M =
[[118 125 112 107 116 132 135 112 124 113 142 143]
 [110 135 123 119 115 119 148 117 122 110 143 132]
 [122 111 120 113 131 119 102 139 119 115 119 135]
 [133 141 131 140 118 117 147 137 134 135 145 133]
 [138 145 147 121 113 128 141 114 134 106 126 120]
 [142 144 150 142 133 137 120 132 134 112 118 131]
 [132 128 113 123 120 116 100 135 129 134 144 127]
 [132 116 148 118 138 132 113 114 131 139 140 152]
 [121 114 126 116 139 114 106 139 119 107 117 132]
 [139 139 150 135 132 137 102 116 130 132 115 149]
 [116 137 121 107 134 145 130 135 118 135 116 126]
 [117 136 117 140 112 114 147 134 118 138 128 121]]
M[0][0]: 118
M[8][1]: 114
M[9][3]: 135
M[:, 8]: [124, 122, 119, 134, 134, 134, 129, 131, 119, 130, 118, 118]
M[7][7]: 114
M[10][9]: 135
M[2][7]: 139
M[0][9]: 113
M[10][0]: 116
M[0][5]: 132
M[:, 0]: [118, 110, 122, 133, 138, 142, 132, 132, 121, 139, 116, 117]
M[:, 2]: [112, 123, 120, 131, 147, 150, 113, 148, 126, 150, 121, 117]
M[8][2]: 126
M[:, 9]: [113, 110, 115, 135, 106, 112, 134, 139, 107, 132, 135, 138]
M[5][1]: 144
M[7][3]: 118
M[3]: [133, 141, 131, 140, 118, 117, 147, 137, 134, 135, 145, 133]
M[0][4]: 116
M[4][3]: 121
M[11][3]: 140
M[:, 10]: [142, 143, 119, 145, 126, 118, 144, 140, 117, 115, 116, 128]
M[8]: [121, 114, 126, 116, 139, 114, 106, 139, 119, 107, 117, 132]
M[4][8]: 134
M[11]: [117, 136, 117, 140, 112, 114, 147, 134, 118, 138, 128, 121]
M[7][9]: 139
M[4][11]: 120
M[9][6]: 102
M[1][1]: 135
M[1][2]: 123
M[1][6]: 148
M[:, 7]: [112, 117, 139, 137, 114, 132, 135, 114, 139, 116, 135, 134]
M[5][6]: 120
M[4]: [138, 145, 147, 121, 113, 128, 141, 114, 134, 106, 126, 120]
M[2][9]: 115
M[10]: [116, 137, 121, 107, 134, 145, 130, 135, 118, 135, 116, 126]
M[11][4]: 112
M[0]: [118, 125, 112, 107, 116, 132, 135, 112, 124, 113, 142, 143]

X = [135 125 124 124 121 122 121 118 117 111 108 103 103 111]
X[0]: 135
X[3]: 124
X[10]: 108

A = 131  133  154  137  120  137  147  126  149  125  126  154  139  138  107  144
A[0]	131
A[12]	139
A[7]	126
A[3]	137
A[13]	138
A[1]	133

W = (118, 125, 150, 131, 120, 143, 116, 126)
W[0] => 118
W[2] => 150
W[5] => 143
W[1] => 125

data = [138 145 134 158]
data[0] => 138
data[3] => 158
data[2] => 134

arr =
[[133 116 152 158 112 103 141]
 [131 115 153 158 112 104 141]
 [125 110 154 158 114 108 139]
 [122 108 154 157 114 111 138]
 [124 109 154 157 114 109 139]
 [138 120 151 157 111 100 142]
 [130 114 153 158 113 105 141]
 [134 118 152 157 112 102 142]
 [127 112 154 158 113 107 140]
 [128 113 153 158 113 106 140]
 [136 119 152 157 112 101 142]]
arr[0,0]: 133
arr[6,0]: 130
arr[2]: [125, 110, 154, 158, 114, 108, 139]
arr[7,2]: 152
arr[9,3]: 158
arr[6,6]: 141
arr[10,5]: 101
arr[8,2]: 154
arr[1,5]: 104
arr[:, 4]: [112, 112, 114, 114, 114, 111, 113, 112, 113, 113, 112]
arr[3,3]: 157
arr[:, 3]: [158, 158, 158, 157, 157, 157, 158, 157, 158, 158, 157]
arr[7,6]: 142
arr[2,6]: 139
arr[1]: [131, 115, 153, 158, 112, 104, 141]
arr[7,5]: 102
arr[2,3]: 158
arr[:, 0]: [133, 131, 125, 122, 124, 138, 130, 134, 127, 128, 136]
arr[5,0]: 138
arr[:, 5]: [103, 104, 108, 111, 109, 100, 105, 102, 107, 106, 101]
arr[:, 6]: [141, 141, 139, 138, 139, 142, 141, 142, 140, 140, 142]
arr[4,5]: 109
arr[0,3]: 158
arr[:, 2]: [152, 153, 154, 154, 154, 151, 153, 152, 154, 153, 152]
arr[10,3]: 157
arr[5,3]: 157
arr[5,5]: 100
arr[8,4]: 113
arr[7]: [134, 118, 152, 157, 112, 102, 142]
arr[1,6]: 141
